Below are the code and all the weights of a small trained network. Each question names an input and a class and asks about switching units off, where a switched-off unit gives its printed mean instead of its output.

import numpy as np


def w(rows, s, z=0):
    codes = np.array(rows[::2]) - 128.0
    scale = np.full(codes.shape[1], s)
    scale[-1] = z or s
    return codes * scale


def f(y):
    return np.maximum(y, 0)


def log_softmax(a):
    a = a - a.max(-1, keepdims=True)
    return a - np.log(np.exp(a).sum(-1, keepdims=True))


def net(x, mask):
    res = np.array(x, float).reshape(1, 7) / 4 @ E
    y = f(res @ A[0][:, :-1].T + A[0][:, -1])
    res = res + np.where(mask, y, B[0][:, -1]) @ B[0][:, :-1]
    return log_softmax(res[-1] @ U[:, :-1].T + U[:, -1])


A, B = {}, {}
E = w([
[121,254,62],'x0',
[113,62,15],'x1',
[127,129,128],'x2',
[128,125,127],'x3',
[130,128,128],'x4',
[251,130,108],'x5',
[131,128,129],'x6',
],0.0094)
A[0] = w([
[119,97,73,88],'N0',
[175,61,145,102],'N1',
[106,120,137,249],'N2',
[119,81,36,94],'N3',
[19,130,142,151],'N4',
[109,155,203,98],'N5',
[90,88,55,157],'N6',
[116,60,148,74],'N7',
[115,60,177,104],'N8',
[120,220,63,72],'N9',
[140,159,116,155],'N10',
[107,207,121,224],'N11',
[1,118,148,67],'N12',
[117,168,65,127],'N13',
[143,43,168,76],'N14',
[108,85,45,93],'N15',
[130,162,195,60],'N16',
[102,104,80,102],'N17',
[124,88,66,98],'N18',
[114,68,155,100],'N19',
[236,112,113,105],'N20',
[121,180,93,79],'N21',
],0.012,0.011)
B[0] = w([
[142,182,240,153],'N0',
[58,159,74,180],'N1',
[150,2,111,251],'N2',
[142,182,217,181],'N3',
[217,160,49,216],'N4',
[165,172,212,174],'N5',
[167,121,192,204],'N6',
[89,154,126,161],'N7',
[56,136,121,187],'N8',
[62,127,145,182],'N9',
[86,62,81,165],'N10',
[116,55,155,237],'N11',
[198,219,8,191],'N12',
[48,81,107,174],'N13',
[41,157,119,183],'N14',
[144,154,200,175],'N15',
[129,154,242,155],'N16',
[147,138,181,155],'N17',
[129,149,214,164],'N18',
[79,158,82,170],'N19',
[147,195,24,192],'N20',
[55,164,140,152],'N21',
],0.0078,0.011)
U = w([
[9,134,123,19],'0',
[190,160,243,53],'1',
[223,182,38,97],'2',
[154,37,136,254],'3',
[159,37,128,230],'4',
],0.011,0.0063)

Each question gives the input, the list of numbers given to net, and the class t.
The units are the neurons (one row each of A and B). Each row of codes is followed by its name. A weight is (code - 128) times the scale printed after its matrix; where a second scale follows, it is the last column's (A, B and U).
mask holds one flag per neuron, in row order. A switched-off neuron (its flag False) gives its mean, the last column of its row in B, instead of its output. The means were averaged over made-up inputs and are rounded, as every weight is.
A unit's drop is (log p(t) with every unit on - log p(t) with that unit switched off) / (log p(t) with every unit on - log p(t) with every unit switched off).
The circuit of an input: a set's keep is (log p(t) with only the set's units on - log p(t) with every unit switched off) / (log p(t) with every unit on - log p(t) with every unit switched off). Starting from the 12 units with the biggest drops (on a tie, the unit counted first), units are removed one at a time, each time the one whose removal leaves the highest keep (on an exact tie, the one counted first), for as long as the keep stays at least 0.8.
circuit, biggest first: the units of the circuit, biggest drop first
unit that matters most: the unit with the biggest drop
top k neurons: the k neurons with the biggest drops, biggest first
drop when u is switched off: that unit's drop, to one decimal
input [6,6,1,0,6,1,-5], class 0: top 3 neurons -> (N13 N9 N21)
input [2,3,1,2,3,-5,-8], class 4: unit that matters most -> N20
input [8,8,-6,2,-3,8,7], class 0: circuit, biggest first -> (N13 N9)
input [6,-2,-7,-7,-1,-3,-1], class 3: circuit, biggest first -> (N11 N14)
input [-4,-5,-2,2,2,-8,-2], class 2: top 2 neurons -> (N12 N4)
input [7,-5,-3,8,8,6,1], class 3: circuit, biggest first -> (N11 N10)
input [-7,2,-3,3,-6,-5,7], class 0: top 4 neurons -> (N14 N8 N19 N7)
input [2,4,6,4,8,-8,1], class 2: top 2 neurons -> (N12 N4)
input [4,-1,2,-7,2,-4,-4], class 3: top 2 neurons -> (N11 N20)
input [3,-8,4,-6,-5,-7,-3], class 1: top 2 neurons -> (N5 N16)
input [2,2,4,7,-8,-5,-2], class 3: top 2 neurons -> (N20 N11)
input [-3,5,-4,0,8,-7,7], class 2: top 3 neurons -> (N12 N4 N11)
input [-4,4,3,-5,2,5,-4], class 2: top 2 neurons -> (N20 N11)
input [-2,5,8,-2,5,5,0], class 1: top neuron -> (N3)
input [-5,2,-4,0,2,-6,5], class 2: top 3 neurons -> (N12 N4 N11)
input [4,1,1,-8,0,0,-4], class 3: drop when N20 is switched off -> 0.1
input [-3,5,-8,-3,-1,-5,3], class 1: drop when N3 is switched off -> 0.2
input [4,6,-3,3,-6,-4,-1], class 1: drop when N17 is switched off -> 0.1
